Below are the code and all the weights of a small trained network. Each question names an input and a class and asks about switching units off, where a switched-off unit gives its printed mean instead of its output.

import numpy as np


def w(rows, s, z=0):
    codes = np.array(rows[::2]) - 128.0
    scale = np.full(codes.shape[1], s)
    scale[-1] = z or s
    return codes * scale


def norm(h):
    return h / np.sqrt((h * h).mean(-1, keepdims=True) + 1e-5)


def f(y):
    return y / 2 * (1 + np.tanh(0.7978845608 * (y + 0.044715 * y**3)))


def log_softmax(a):
    a = a - a.max(-1, keepdims=True)
    return a - np.log(np.exp(a).sum(-1, keepdims=True))


def net(x, mask):
    res = np.array(x, float).reshape(1, 7) / 4 @ E
    u = 0
    for l in range(3):
        y = f(norm(res) @ A[l][:, :-1].T + A[l][:, -1])
        res = res + np.where(mask[u : u + 13], y, B[l][:, -1]) @ B[l][:, :-1]
        u += 13
    return log_softmax(norm(res)[-1] @ U[:, :-1].T + U[:, -1])


A, B = {}, {}
E = w([
[128,33,45,154,120,194,75,105,121],'x0',
[140,131,133,126,153,141,118,130,121],'x1',
[132,131,127,129,124,131,129,127,127],'x2',
[111,146,86,8,125,123,147,119,66],'x3',
[119,127,125,129,124,122,134,129,130],'x4',
[117,112,145,124,182,95,162,1,104],'x5',
[122,131,120,132,129,121,134,130,126],'x6',
],0.011)
A[0] = w([
[132,123,85,114,85,176,104,235,138,195],'0.n1',
[131,121,118,153,121,136,111,228,152,151],'0.n2',
[121,158,154,105,99,149,131,248,132,206],'0.n3',
[120,155,166,121,122,123,133,96,124,86],'0.n4',
[112,166,213,177,136,121,123,138,140,189],'0.n5',
[125,53,103,190,119,178,111,114,126,47],'0.n6',
[125,172,138,125,134,99,128,95,138,84],'0.n7',
[129,153,155,145,125,140,133,110,122,51],'0.n8',
[108,122,75,43,123,145,116,128,102,9],'0.n9',
[130,166,122,2,124,114,126,142,108,26],'0.n10',
[118,129,147,121,95,134,130,143,110,83],'0.n11',
[95,165,64,175,128,78,134,143,122,52],'0.n12',
[128,98,41,113,135,161,121,116,125,65],'0.n13',
],0.013,0.0016)
B[0] = w([
[87,70,146,177,173,143,248,210,118,251],'0.n1',
[135,140,213,85,71,206,92,68,101,219],'0.n2',
[205,199,56,98,107,83,47,117,170,254],'0.n3',
[130,110,160,150,161,149,137,142,102,160],'0.n4',
[189,56,144,103,87,65,164,134,126,224],'0.n5',
[83,212,91,189,157,157,115,129,109,226],'0.n6',
[102,93,179,162,117,131,167,116,107,166],'0.n7',
[116,105,133,154,124,107,113,134,127,139],'0.n8',
[189,120,86,102,70,56,193,117,99,211],'0.n9',
[25,198,116,187,126,175,118,150,89,240],'0.n10',
[164,151,129,135,179,109,122,155,108,136],'0.n11',
[179,146,161,143,155,147,102,141,116,135],'0.n12',
[133,63,122,68,103,142,118,126,169,200],'0.n13',
],0.016,0.0097)
A[1] = w([
[111,147,135,165,195,217,103,107,197,142],'1.n1',
[109,172,167,72,133,75,145,142,131,56],'1.n2',
[118,191,68,101,137,107,42,151,161,84],'1.n3',
[170,114,117,26,105,119,97,69,118,80],'1.n4',
[143,131,90,105,53,73,47,119,145,53],'1.n5',
[150,65,78,8,144,132,165,130,135,135],'1.n6',
[100,121,123,173,174,69,81,69,202,165],'1.n7',
[118,151,124,102,146,125,127,132,146,96],'1.n8',
[144,123,15,146,120,94,60,13,138,89],'1.n9',
[152,29,144,133,138,109,129,166,103,18],'1.n10',
[53,154,141,74,175,107,123,108,131,76],'1.n11',
[203,101,190,106,150,90,114,129,151,60],'1.n12',
[57,144,81,113,137,162,114,136,110,6],'1.n13',
],0.014,0.0021)
B[1] = w([
[142,128,79,177,169,200,187,77,190,247],'1.n1',
[115,131,76,140,155,201,113,116,122,183],'1.n2',
[128,164,47,170,127,63,187,163,163,210],'1.n3',
[110,162,157,92,31,142,81,101,138,197],'1.n4',
[183,118,109,110,160,217,48,139,148,201],'1.n5',
[117,26,103,128,12,122,78,191,104,233],'1.n6',
[121,147,45,87,197,69,194,133,144,188],'1.n7',
[158,128,126,169,95,115,145,127,102,120],'1.n8',
[99,190,55,53,157,84,116,4,123,247],'1.n9',
[70,155,144,166,115,45,176,141,161,203],'1.n10',
[142,107,166,136,139,190,71,116,83,154],'1.n11',
[78,85,187,81,122,78,122,124,206,253],'1.n12',
[202,118,225,140,173,64,108,136,152,250],'1.n13',
],0.015,0.0059)
A[2] = w([
[112,58,94,129,134,135,86,65,98,63],'2.n1',
[72,129,153,103,83,132,55,65,63,27],'2.n2',
[122,143,222,107,185,239,121,73,2,3],'2.n3',
[162,28,126,109,50,100,148,207,159,27],'2.n4',
[122,96,171,218,177,220,90,150,238,114],'2.n5',
[84,144,75,70,114,12,140,159,137,180],'2.n6',
[116,22,46,18,86,144,138,146,99,57],'2.n7',
[155,143,192,72,29,142,43,81,156,67],'2.n8',
[164,192,72,125,169,122,92,153,116,50],'2.n9',
[232,128,190,52,93,116,36,145,179,35],'2.n10',
[212,117,225,107,170,27,134,165,191,127],'2.n11',
[169,157,35,73,83,174,93,136,202,81],'2.n12',
[120,51,112,72,37,115,44,69,142,63],'2.n13',
],0.011,0.0022)
B[2] = w([
[121,200,96,65,37,117,160,132,125,147],'2.n1',
[106,147,169,119,137,84,30,91,128,172],'2.n2',
[10,79,148,168,143,162,90,108,57,193],'2.n3',
[86,93,18,225,224,104,105,83,102,253],'2.n4',
[206,102,216,53,76,177,119,121,168,199],'2.n5',
[164,114,212,157,128,215,64,141,192,254],'2.n6',
[210,30,80,109,134,98,113,174,121,218],'2.n7',
[149,158,63,72,113,145,90,84,99,224],'2.n8',
[109,172,96,89,78,130,171,195,154,181],'2.n9',
[101,124,28,81,88,163,30,38,62,224],'2.n10',
[156,134,162,24,131,43,178,164,115,243],'2.n11',
[91,103,251,166,155,64,141,94,93,233],'2.n12',
[193,234,216,35,140,170,118,144,113,234],'2.n13',
],0.016,0.0078)
U = w([
[180,147,115,31,86,101,48,95,110,250],'0',
[178,111,177,148,123,247,143,122,174,95],'1',
[122,88,196,109,156,20,169,128,161,81],'2',
[122,188,64,134,185,126,166,46,180,91],'3',
[140,246,104,159,93,142,113,211,125,115],'4',
[168,41,73,160,119,126,126,200,108,118],'5',
[37,151,173,165,143,131,95,115,50,92],'6',
],0.014,0.0025)

Each question gives the input, the list of numbers given to net, and the class t.
The units are the neurons (one row each of A and B). Each row of codes is followed by its name. A weight is (code - 128) times the scale printed after its matrix; where a second scale follows, it is the last column's (A, B and U).
mask holds one flag per neuron, layer by layer. A switched-off neuron (its flag False) gives its mean, the last column of its row in B, instead of its output. The means were averaged over made-up inputs and are rounded, as every weight is.
A unit's drop is (log p(t) with every unit on - log p(t) with that unit switched off) / (log p(t) with every unit on - log p(t) with every unit switched off).
The circuit of an input: a set's keep is (log p(t) with only the set's units on - log p(t) with every unit switched off) / (log p(t) with every unit on - log p(t) with every unit switched off). Starting from the 12 units with the biggest drops (on a tie, the unit counted first), units are removed one at a time, each time the one whose removal leaves the highest keep (on an exact tie, the one counted first), for as long as the keep stays at least 0.8.
circuit, biggest first: the units of the circuit, biggest drop first
unit that matters most: the unit with the biggest drop
top k neurons: the k neurons with the biggest drops, biggest first
top k neurons in layer l: the k neurons of layer l with the biggest drops, biggest first
drop when u is switched off: that unit's drop, to one decimal
input [6,6,-7,-1,3,-4,-8], class 1: unit that matters most => 0.n6
input [2,-2,-5,-2,7,-6,2], class 1: circuit, biggest first => [0.n1, 0.n2]
input [-1,-4,5,5,5,-8,7], class 4: circuit, biggest first => [0.n3, 0.n1]
input [2,-3,2,0,2,7,4], class 3: top 3 neurons => [0.n5, 0.n9, 0.n1]
input [1,8,4,2,6,0,0], class 5: top 2 neurons => [0.n3, 0.n9]
input [4,0,-2,0,8,4,6], class 3: top 2 neurons => [0.n6, 0.n5]
input [1,1,-2,6,-8,-2,-3], class 5: top 2 neurons => [0.n9, 0.n6]
input [1,-4,4,4,-6,-3,5], class 5: top 3 neurons => [0.n1, 0.n9, 0.n6]
input [8,-4,8,-7,-8,1,2], class 3: top 2 neurons in layer 0 => [0.n1, 0.n10]
input [6,8,-4,0,0,-5,3], class 1: top 2 neurons in layer 0 => [0.n6, 0.n5]
input [-4,-2,-7,2,-2,0,1], class 4: top 2 neurons in layer 0 => [0.n1, 0.n2]
input [0,2,7,4,3,-7,-2], class 4: circuit, biggest first => [0.n1, 0.n3]
input [2,-7,-3,8,5,-7,1], class 5: top 2 neurons => [0.n1, 0.n9]
input [7,4,5,1,5,-3,5], class 5: circuit, biggest first => [0.n1]
input [2,-7,3,6,-7,0,2], class 5: top 3 neurons => [0.n9, 0.n3, 0.n10]
input [1,-8,5,-5,7,5,7], class 3: top 2 neurons => [0.n1, 0.n6]
input [6,-3,3,-1,-3,0,3], class 1: top 2 neurons => [0.n3, 0.n6]
input [0,-6,1,-4,-7,4,6], class 2: top 2 neurons => [0.n5, 0.n3]
input [3,-2,-5,0,8,4,5], class 3: top 4 neurons => [0.n6, 0.n5, 0.n1, 0.n9]
input [-4,2,8,8,-6,-6,7], class 4: circuit, biggest first => [0.n10]
input [-3,6,-4,3,-5,-8,-6], class 4: top 2 neurons => [0.n3, 0.n1]
input [-1,-1,-6,7,8,2,-6], class 6: top 2 neurons in layer 0 => [0.n10, 0.n3]
input [7,-1,-3,-8,-5,2,8], class 3: drop when 0.n1 is switched off => 0.6
input [-6,7,2,7,-3,-8,0], class 4: drop when 0.n3 is switched off => 0.3
input [-1,7,7,-2,3,7,3], class 2: top 2 neurons => [0.n10, 0.n3]
input [8,-2,7,6,2,-4,2], class 5: drop when 0.n1 is switched off => 0.7
input [7,3,-3,-3,4,3,3], class 3: drop when 0.n1 is switched off => 0.1
input [-5,2,2,8,-2,-1,3], class 4: unit that matters most => 0.n10
